Below is a small trained network, with its code and all its weights. Each question gives an input and a class and asks what happens when units are switched off, that is, made to give their printed mean instead of their output.

import numpy as np


def w(rows, s, z=0):
    codes = np.array(rows[::2]) - 128.0
    scale = np.full(codes.shape[1], s)
    scale[-1] = z or s
    return codes * scale


def f(y):
    return y / 2 * (1 + np.tanh(0.7978845608 * (y + 0.044715 * y**3)))


def log_softmax(a):
    a = a - a.max(-1, keepdims=True)
    return a - np.log(np.exp(a).sum(-1, keepdims=True))


def net(x, mask):
    res = np.array(x, float).reshape(1, 6) / 4 @ E
    y = f(res @ A[0][:, :-1].T + A[0][:, -1])
    res = res + np.where(mask, y, B[0][:, -1]) @ B[0][:, :-1]
    return log_softmax(res[-1] @ U[:, :-1].T + U[:, -1])


A, B = {}, {}
E = w([
[130,198,150,46],'x0',
[224,88,95,99],'x1',
[154,182,2,109],'x2',
[60,42,86,207],'x3',
[123,219,142,198],'x4',
[208,108,60,206],'x5',
],0.0088)
A[0] = w([
[88,158,107,139,61],'n1',
[122,137,119,134,80],'n2',
[87,115,199,145,75],'n3',
[214,186,92,197,253],'n4',
[83,199,94,149,91],'n5',
[83,135,122,33,96],'n6',
[14,134,179,103,116],'n7',
[144,66,46,153,202],'n8',
[199,69,251,201,244],'n9',
[220,195,168,62,164],'n10',
[169,92,66,128,147],'n11',
[115,181,99,154,72],'n12',
[56,107,196,119,130],'n13',
[66,178,123,179,224],'n14',
],0.013,0.0048)
B[0] = w([
[126,142,81,126,143],'n1',
[94,115,103,128,123],'n2',
[150,108,73,119,187],'n3',
[98,157,90,131,247],'n4',
[138,143,88,101,181],'n5',
[132,80,186,71,190],'n6',
[191,48,110,114,233],'n7',
[173,69,122,200,224],'n8',
[139,173,12,138,238],'n9',
[16,190,138,76,254],'n10',
[134,117,114,174,191],'n11',
[109,159,87,126,159],'n12',
[159,110,95,120,215],'n13',
[100,141,53,121,216],'n14',
],0.011,0.012)
U = w([
[121,99,253,50,5],'0',
[172,78,103,146,211],'1',
[133,74,182,171,50],'2',
[107,191,124,106,227],'3',
],0.013,0.0032)

Each question gives the input, the list of numbers given to net, and the class t.
The units are the neurons (one row each of A and B). Each row of codes is followed by its name. A weight is (code - 128) times the scale printed after its matrix; where a second scale follows, it is the last column's (A, B and U).
mask holds one flag per neuron, in row order. A switched-off neuron (its flag False) gives its mean, the last column of its row in B, instead of its output. The means were averaged over made-up inputs and are rounded, as every weight is.
A unit's drop is (log p(t) with every unit on - log p(t) with that unit switched off) / (log p(t) with every unit on - log p(t) with every unit switched off).
The circuit of an input: a set's keep is (log p(t) with only the set's units on - log p(t) with every unit switched off) / (log p(t) with every unit on - log p(t) with every unit switched off). Starting from the 12 units with the biggest drops (on a tie, the unit counted first), units are removed one at a time, each time the one whose removal leaves the highest keep (on an exact tie, the one counted first), for as long as the keep stays at least 0.8.
circuit, biggest first: the units of the circuit, biggest drop first
top k neurons: the k neurons with the biggest drops, biggest first
drop when u is switched off: that unit's drop, to one decimal
input [1,-8,4,1,-3,-3], class 1: top 2 neurons -> [n10, n7]
input [8,-4,-1,-6,6,-8], class 0: circuit, biggest first -> [n6]
input [1,-8,-8,-5,6,4], class 1: top 4 neurons -> [n7, n3, n10, n13]
input [8,8,-8,6,8,6], class 3: circuit, biggest first -> [n7, n8]
input [-6,1,-7,-7,-3,0], class 3: top 3 neurons -> [n8, n7, n9]
input [6,4,5,-5,-7,0], class 0: circuit, biggest first -> [n6, n9]
input [-5,-2,3,-2,-2,-6], class 0: top 2 neurons -> [n9, n8]
input [0,6,6,-5,-5,-4], class 0: top 2 neurons -> [n6, n9]
input [5,5,-4,5,-6,-8], class 0: top 2 neurons -> [n6, n8]
input [2,-7,-8,-8,0,-8], class 1: top 4 neurons -> [n7, n3, n13, n9]
input [-5,-7,0,0,6,-4], class 1: top 2 neurons -> [n7, n10]
input [6,-4,1,-3,-8,6], class 0: drop when n9 is switched off -> 0.3
input [3,7,-1,-2,2,5], class 3: drop when n10 is switched off -> 0.1
input [-3,-8,-3,-5,4,-5], class 1: drop when n7 is switched off -> 0.3
input [-4,1,5,4,-5,-5], class 2: top neuron -> [n9]
